Here is a tiny trained network, its code and every weight. The questions are about switching its units off for an input and a target symbol, where a switched-off unit gives its printed mean instead of its output.

import numpy as np


def w(rows, s, z=0):
    codes = np.array(rows[::2]) - 128.0
    scale = np.full(codes.shape[1], s)
    scale[-1] = z or s
    return codes * scale


def f(y):
    return y / 2 * (1 + np.tanh(0.7978845608 * (y + 0.044715 * y**3)))


def softmax(a):
    e = np.exp(a - a.max(-1, keepdims=True))
    return e / e.sum(-1, keepdims=True)


def log_softmax(a):
    a = a - a.max(-1, keepdims=True)
    return a - np.log(np.exp(a).sum(-1, keepdims=True))


def net(x, mask):
    ids = ['αβγδεζλξπστφψω'.index(c) for c in x.split()]
    T = len(ids)
    res = E[ids] + P[:T]
    u = 0
    for l in range(3):
        q, k, v = (res @ M[l].T for M in (Q, K, V))
        z = softmax(np.where(np.tri(T) > 0, q @ k.T / 3**0.5, -1e9)) @ v
        res = res + np.where(mask[u], z, O[l][:, -1]) @ O[l][:, :-1]
        u += 1
        y = f(res @ A[l][:, :-1].T + A[l][:, -1])
        res = res + np.where(mask[u : u + 4], y, B[l][:, -1]) @ B[l][:, :-1]
        u += 4
    return log_softmax(res[-1] @ U[:, :-1].T + U[:, -1])


Q, K, V, O, A, B = {}, {}, {}, {}, {}, {}
E = w([
[181,96,124,125,75,188,129],'α',
[166,161,134,159,105,178,109],'β',
[135,91,254,118,178,181,66],'γ',
[159,163,155,158,92,140,105],'δ',
[164,160,128,161,109,176,116],'ε',
[49,103,192,127,114,131,64],'ζ',
[132,167,51,152,115,171,153],'λ',
[114,170,129,166,117,185,210],'ξ',
[120,83,121,111,206,151,94],'π',
[169,170,98,178,140,137,193],'σ',
[195,173,49,184,132,79,145],'τ',
[137,125,34,179,125,133,119],'φ',
[197,112,166,144,212,72,127],'ψ',
[160,52,81,168,182,87,26],'ω',
],0.0098)
P = w([
[189,97,117,92,80,148,112],'0',
[123,231,142,118,170,145,51],'1',
[134,157,119,224,159,137,106],'2',
[135,59,116,117,107,113,174],'3',
[65,212,124,135,223,131,93],'4',
[92,115,118,248,179,115,138],'5',
[133,59,149,110,94,123,141],'6',
],0.011)
Q[0] = w([
[89,160,175,250,221,138,43],'0.h1',
[84,215,125,66,220,139,79],'0.h1',
[125,179,110,235,179,137,106],'0.h1',
],0.013)
K[0] = w([
[55,52,148,162,191,81,144],'0.h1',
[152,121,2,220,176,86,228],'0.h1',
[82,79,150,122,227,71,119],'0.h1',
],0.011)
V[0] = w([
[85,126,8,146,101,97,98],'0.h1',
[51,87,160,120,77,171,65],'0.h1',
[49,183,132,150,84,195,215],'0.h1',
],0.011)
O[0] = w([
[122,192,30,2,125,121,118,87],'0.h1',
[95,106,35,164,73,155,53,221],'0.h1',
[141,174,194,114,54,226,71,1],'0.h1',
],0.0092,0.0035)
A[0] = w([
[88,79,148,111,84,96,139,169],'0.n1',
[150,254,168,92,163,176,158,151],'0.n2',
[181,54,126,145,86,164,162,253],'0.n3',
[99,202,151,180,148,172,86,135],'0.n4',
],0.0076,0.0038)
B[0] = w([
[104,96,211,53,105,98,116,174],'0.n1',
[194,218,207,39,142,45,51,205],'0.n2',
[196,52,74,3,76,126,116,252],'0.n3',
[116,186,170,210,113,190,20,233],'0.n4',
],0.0062,0.0039)
Q[1] = w([
[212,192,89,172,133,213,141],'1.h1',
[237,120,84,178,242,47,19],'1.h1',
[118,130,201,129,126,30,254],'1.h1',
],0.0048)
K[1] = w([
[187,115,205,48,71,135,211],'1.h1',
[100,87,95,46,186,73,253],'1.h1',
[93,203,252,223,192,106,137],'1.h1',
],0.0054)
V[1] = w([
[158,3,64,37,18,234,88],'1.h1',
[93,203,188,209,160,141,128],'1.h1',
[62,58,193,150,155,117,169],'1.h1',
],0.0033)
O[1] = w([
[253,145,90,108,194,247,61,200],'1.h1',
[82,118,215,126,135,64,149,3],'1.h1',
[89,209,165,151,116,167,195,114],'1.h1',
],0.0038,0.0024)
A[1] = w([
[147,100,152,92,80,99,159,253],'1.n1',
[124,72,94,80,94,112,142,254],'1.n2',
[116,153,119,151,87,255,97,107],'1.n3',
[188,61,59,70,134,164,146,138],'1.n4',
],0.0078,0.0029)
B[1] = w([
[123,59,129,75,53,101,117,181],'1.n1',
[163,76,205,94,66,110,127,214],'1.n2',
[114,139,117,170,2,63,169,254],'1.n3',
[206,142,169,149,103,147,195,216],'1.n4',
],0.0074)
Q[2] = w([
[115,88,240,156,195,163,159],'2.h1',
[70,153,129,24,119,118,141],'2.h1',
[8,118,79,48,4,27,97],'2.h1',
],0.0043)
K[2] = w([
[168,67,153,93,86,135,148],'2.h1',
[74,142,186,108,123,115,94],'2.h1',
[1,139,125,153,110,132,98],'2.h1',
],0.0094)
V[2] = w([
[44,80,203,15,126,113,76],'2.h1',
[147,229,88,206,192,85,142],'2.h1',
[142,2,164,56,55,125,153],'2.h1',
],0.0038)
O[2] = w([
[253,169,49,120,113,125,217,9],'2.h1',
[40,126,99,130,65,61,28,67],'2.h1',
[213,109,165,191,195,190,218,252],'2.h1',
],0.0044,0.0031)
A[2] = w([
[167,83,145,132,29,253,101,105],'2.n1',
[177,60,183,84,170,105,248,56],'2.n2',
[25,131,96,172,149,100,90,181],'2.n3',
[112,164,37,149,222,231,64,254],'2.n4',
],0.0052,0.0038)
B[2] = w([
[120,118,109,114,155,71,161,254],'2.n1',
[111,187,84,132,47,154,115,246],'2.n2',
[87,154,85,135,148,146,175,198],'2.n3',
[100,34,79,92,159,254,131,163],'2.n4',
],0.0089,0.009)
U = w([
[215,114,84,101,53,125,188,226],'α',
[96,40,201,69,105,73,81,190],'β',
[144,39,192,238,178,155,109,66],'γ',
[180,122,155,182,170,149,61,147],'δ',
[145,138,136,137,145,142,106,69],'ε',
[51,135,54,199,69,196,115,104],'ζ',
[144,181,101,44,111,169,65,77],'λ',
[137,212,217,162,60,94,73,4],'ξ',
[90,90,124,87,200,248,186,160],'π',
[158,145,220,100,194,182,107,172],'σ',
[141,191,140,56,169,30,104,110],'τ',
[119,153,72,3,154,195,113,102],'φ',
[94,165,213,216,171,69,243,119],'ψ',
[83,107,16,80,217,52,197,98],'ω',
],0.0048,0.004)

Each question gives the input, a string of symbols that net reads in full, and the target symbol t.
The units are the heads (3 rows each of Q, K, V and O) and the neurons (one row each of A and B). Each row of codes is followed by its name. A weight is (code - 128) times the scale printed after its matrix; where a second scale follows, it is the last column's (O, A, B and U).
mask holds one flag per unit, layer by layer, with each layer's heads first. A switched-off unit (its flag False) gives its mean, the last column of its rows in O or B, instead of its output. The means were averaged over made-up inputs and are rounded, as every weight is.
A unit's drop is (log p(t) with every unit on - log p(t) with that unit switched off) / (log p(t) with every unit on - log p(t) with every unit switched off).
The circuit of an input: a set's keep is (log p(t) with only the set's units on - log p(t) with every unit switched off) / (log p(t) with every unit on - log p(t) with every unit switched off). Starting from the 12 units with the biggest drops (on a tie, the unit counted first), units are removed one at a time, each time the one whose removal leaves the highest keep (on an exact tie, the one counted first), for as long as the keep stays at least 0.8.
circuit, biggest first: the units of the circuit, biggest drop first
unit that matters most: the unit with the biggest drop
top k neurons: the k neurons with the biggest drops, biggest first
k most important neurons of layer l: the k neurons of layer l with the biggest drops, biggest first
input ψ β δ δ ξ, target ξ: circuit, biggest first => (0.h1; 0.n4; 0.n2)
input ζ β δ τ β, target τ: circuit, biggest first => (0.h1; 0.n2)
input ζ λ ζ ψ δ, target ψ: circuit, biggest first => (0.h1; 1.h1)
input λ τ ξ ζ δ, target ξ: circuit, biggest first => (0.h1; 1.n3; 0.n4)
input ζ ζ δ ξ π ξ, target π: top 3 neurons => (1.n3; 2.n4; 1.n2)
input ζ ψ ξ, target ψ: circuit, biggest first => (0.h1; 1.h1)
input δ ζ δ π, target α: top 3 neurons => (1.n4; 0.n3; 2.n2)
input α ω ζ γ ζ φ, target ζ: top 2 neurons => (1.n3; 1.n2)
input ζ ζ λ ζ ζ, target λ: top neuron => (0.n2)
input ζ δ ζ λ δ ξ ω, target α: top 4 neurons => (1.n4; 0.n3; 0.n4; 1.n3)
input ω ζ ψ τ ζ, target ψ: circuit, biggest first => (0.h1; 1.h1)
input ζ β ζ σ δ, target σ: top 2 neurons => (0.n2; 0.n3)
input δ ω ξ τ δ σ, target ω: top 2 neurons => (1.n4; 0.n3)
input τ ζ ω, target ω: unit that matters most => 0.h1
input ζ ξ δ σ ψ δ ξ, target β: top 2 neurons => (0.n4; 1.n2)
input δ δ ω ζ γ π, target π: top 2 neurons => (1.n3; 2.n4)
input φ δ σ, target σ: 2 most important neurons of layer 0 => (0.n2; 0.n4)
input φ τ ξ ζ ζ, target ξ: 2 most important neurons of layer 0 => (0.n4; 0.n2)
input τ ζ ζ λ β ξ ξ, target β: top 2 neurons => (1.n2; 0.n4)
input λ σ ε ξ δ δ δ, target β: 3 most important neurons of layer 0 => (0.n4; 0.n3; 0.n1)
input ξ ω φ, target ω: circuit, biggest first => (0.h1)
input σ α ζ γ, target α: top 3 neurons => (0.n3; 2.n2; 0.n4)
input τ ζ ω λ ψ, target ω: 2 most important neurons of layer 1 => (1.n4; 1.n2)
input ζ δ ξ, target ζ: top 3 neurons => (1.n3; 1.n2; 0.n4)
input φ ζ ψ γ, target α: top 2 neurons => (0.n3; 0.n4)
input λ ξ σ ζ, target α: 2 most important neurons of layer 0 => (0.n2; 0.n4)
input α λ π, target π: unit that matters most => 2.n4
input ζ ζ γ π, target α: 2 most important neurons of layer 1 => (1.n4; 1.n2)
input τ ζ ξ β δ σ, target ζ: 3 most important neurons of layer 0 => (0.n4; 0.n2; 0.n1)
input ζ ξ π γ δ ζ ζ, target β: 2 most important neurons of layer 1 => (1.n2; 1.n1)
